Below are the code and all the weights of a small trained network. Each question names an input and a target symbol and asks about switching units off, where a switched-off unit gives its printed mean instead of its output.

import numpy as np


def w(rows, s, z=0):
    codes = np.array(rows[::2]) - 128.0
    scale = np.full(codes.shape[1], s)
    scale[-1] = z or s
    return codes * scale


def f(y):
    return np.maximum(y, 0)


def softmax(a):
    e = np.exp(a - a.max(-1, keepdims=True))
    return e / e.sum(-1, keepdims=True)


def log_softmax(a):
    a = a - a.max(-1, keepdims=True)
    return a - np.log(np.exp(a).sum(-1, keepdims=True))


def net(x, mask):
    ids = ['ΔΠΦΨΩαβγεζηθλμξσ'.index(c) for c in x.split()]
    T = len(ids)
    res = E[ids] + P[:T]
    r = res
    for j in range(2):
        rows = slice(2 * j, 2 * j + 2)
        q, k, v = (r @ M[0][rows].T for M in (Q, K, V))
        z = softmax(np.where(np.tri(T) > 0, q @ k.T / 2**0.5, -1e9)) @ v
        o = O[0][rows]
        res = res + np.where(mask[j], z, o[:, -1]) @ o[:, :-1]
    y = f(res @ A[0][:, :-1].T + A[0][:, -1])
    res = res + np.where(mask[2:10], y, B[0][:, -1]) @ B[0][:, :-1]
    return log_softmax(res[-1] @ U[:, :-1].T + U[:, -1])


Q, K, V, O, A, B = {}, {}, {}, {}, {}, {}
E = w([
[72,108,114,201,118],'Δ',
[61,160,158,214,76],'Π',
[129,152,139,215,123],'Φ',
[94,92,202,228,78],'Ψ',
[139,148,98,189,178],'Ω',
[81,200,77,41,42],'α',
[105,238,200,44,133],'β',
[135,65,110,218,68],'γ',
[238,75,221,84,145],'ε',
[89,89,117,200,167],'ζ',
[77,114,107,203,116],'η',
[109,83,120,200,166],'θ',
[129,165,149,11,248],'λ',
[169,28,96,39,161],'μ',
[165,79,2,52,56],'ξ',
[237,229,249,97,83],'σ',
],0.0061)
P = w([
[68,89,145,170,133],'0',
[186,208,20,144,239],'1',
[53,59,207,111,70],'2',
[207,197,70,103,170],'3',
[54,49,230,70,36],'4',
[227,196,103,65,130],'5',
[58,34,244,32,2],'6',
[205,207,135,137,165],'7',
],0.0058)
Q[0] = w([
[24,28,247,104,9],'h1',
[224,233,6,155,243],'h1',
[11,12,228,52,8],'h2',
[254,248,19,102,250],'h2',
],0.0091)
K[0] = w([
[156,139,147,19,106],'h1',
[91,124,112,241,151],'h1',
[156,117,145,2,96],'h2',
[76,115,120,253,137],'h2',
],0.01)
V[0] = w([
[196,29,185,199,98],'h1',
[216,21,73,135,176],'h1',
[192,189,254,134,197],'h2',
[133,52,136,27,230],'h2',
],0.0085)
O[0] = w([
[203,26,179,245,132,255],'h1',
[215,22,63,105,163,4],'h1',
[191,187,254,149,225,178],'h2',
[97,52,154,13,208,66],'h2',
],0.0082,0.00082)
A[0] = w([
[203,83,225,226,108,197],'n1',
[184,175,124,129,156,240],'n2',
[59,1,194,89,171,185],'n3',
[30,172,214,181,59,102],'n4',
[105,203,187,98,146,254],'n5',
[126,171,93,112,126,250],'n6',
[176,151,66,132,105,253],'n7',
[20,41,81,128,11,152],'n8',
],0.0076,0.006)
B[0] = w([
[246,117,167,241,125,255],'n1',
[192,232,80,162,186,209],'n2',
[164,34,135,39,224,219],'n3',
[59,187,228,158,48,199],'n4',
[133,233,143,74,191,236],'n5',
[136,238,37,110,182,208],'n6',
[213,213,23,179,159,213],'n7',
[54,59,3,89,31,194],'n8',
],0.007,0.0082)
U = w([
[175,186,247,155,133,103],'Δ',
[136,54,105,153,144,82],'Π',
[100,66,4,63,65,110],'Φ',
[102,61,90,160,143,117],'Ψ',
[39,177,166,196,27,2],'Ω',
[15,184,82,41,35,138],'α',
[192,188,107,170,115,242],'β',
[71,92,84,160,80,151],'γ',
[16,214,226,75,149,91],'ε',
[180,45,68,168,30,11],'ζ',
[122,44,234,245,52,15],'η',
[75,99,81,156,78,110],'θ',
[205,28,243,121,195,109],'λ',
[65,129,151,27,253,122],'μ',
[191,194,6,173,228,201],'ξ',
[120,3,87,55,174,171],'σ',
],0.0051,0.0034)

Each question gives the input, a string of symbols that net reads in full, and the target symbol t.
The units are the heads (2 rows each of Q, K, V and O) and the neurons (one row each of A and B). Each row of codes is followed by its name. A weight is (code - 128) times the scale printed after its matrix; where a second scale follows, it is the last column's (O, A, B and U).
mask holds one flag per unit, heads first, then neurons. A switched-off unit (its flag False) gives its mean, the last column of its rows in O or B, instead of its output. The means were averaged over made-up inputs and are rounded, as every weight is.
A unit's drop is (log p(t) with every unit on - log p(t) with that unit switched off) / (log p(t) with every unit on - log p(t) with every unit switched off).
The circuit of an input: a set's keep is (log p(t) with only the set's units on - log p(t) with every unit switched off) / (log p(t) with every unit on - log p(t) with every unit switched off). Starting from all 10 units, units are removed one at a time, each time the one whose removal leaves the highest keep (on an exact tie, the one counted first), for as long as the keep stays at least 0.8.
units of the circuit, in order: the units of the circuit, biggest drop first
most important unit: the unit with the biggest drop
k most important neurons: the k neurons with the biggest drops, biggest first
heads that matter: for each layer, one digit per head in row order, 1 if its drop is at least 0.15 and else 0, layers parted by /
drop when u is switched off: that unit's drop, to one decimal
input μ Ψ Π Π ε α β, target ε: 2 most important neurons -> [n4 n5]
input ξ γ Π, target Φ: heads that matter -> 01
input λ Ω θ, target μ: heads that matter -> 11
input γ λ Π, target μ: units of the circuit, in order -> [h2 h1 n3]
input Ψ Π Φ β α Ψ Π, target α: units of the circuit, in order -> [h1 n8 n1]
input Π ε γ, target λ: heads that matter -> 01
input ε Φ Φ β ζ, target ε: units of the circuit, in order -> [h1 h2 n4 n1]
input η μ Ψ σ Ψ, target Δ: units of the circuit, in order -> [h2 n1 n4]
input α Ψ ξ θ Φ, target Φ: heads that matter -> 01
input Ψ ε ε ε β ε Ψ, target λ: units of the circuit, in order -> [h2 n3 n1]
input Φ Φ γ, target ζ: heads that matter -> 11
input Ψ ε Ψ Δ β Δ μ, target σ: units of the circuit, in order -> [h2 n3 n8]
input ε Ψ Ψ Ψ η Ψ Ψ, target λ: units of the circuit, in order -> [n3 h2 h1]
input θ Ψ ε β Ψ, target ε: 3 most important neurons -> [n4 n5 n7]
input Φ ξ Φ γ Ψ, target Φ: units of the circuit, in order -> [h2 n8]
input α ε μ ξ Δ, target Φ: units of the circuit, in order -> [n8 h2]
input β Π Φ, target ε: heads that matter -> 10
input Ψ λ Φ, target μ: heads that matter -> 11
input γ Ω Π, target Ω: units of the circuit, in order -> [n4 h2 h1 n3]
input Π ζ μ γ Ψ, target σ: heads that matter -> 01
input μ Φ λ Φ Δ, target μ: 3 most important neurons -> [n3 n1 n5]
input Ψ Π ξ Φ Ψ β Δ, target ε: most important unit -> h1
input α μ α Ω Δ, target α: most important unit -> h1
input Φ μ γ Π Δ, target σ: most important neuron -> [n3]
input Φ γ γ, target ζ: 3 most important neurons -> [n8 n1 n5]
input ε ε ε, target λ: drop when n5 is switched off -> 0.0
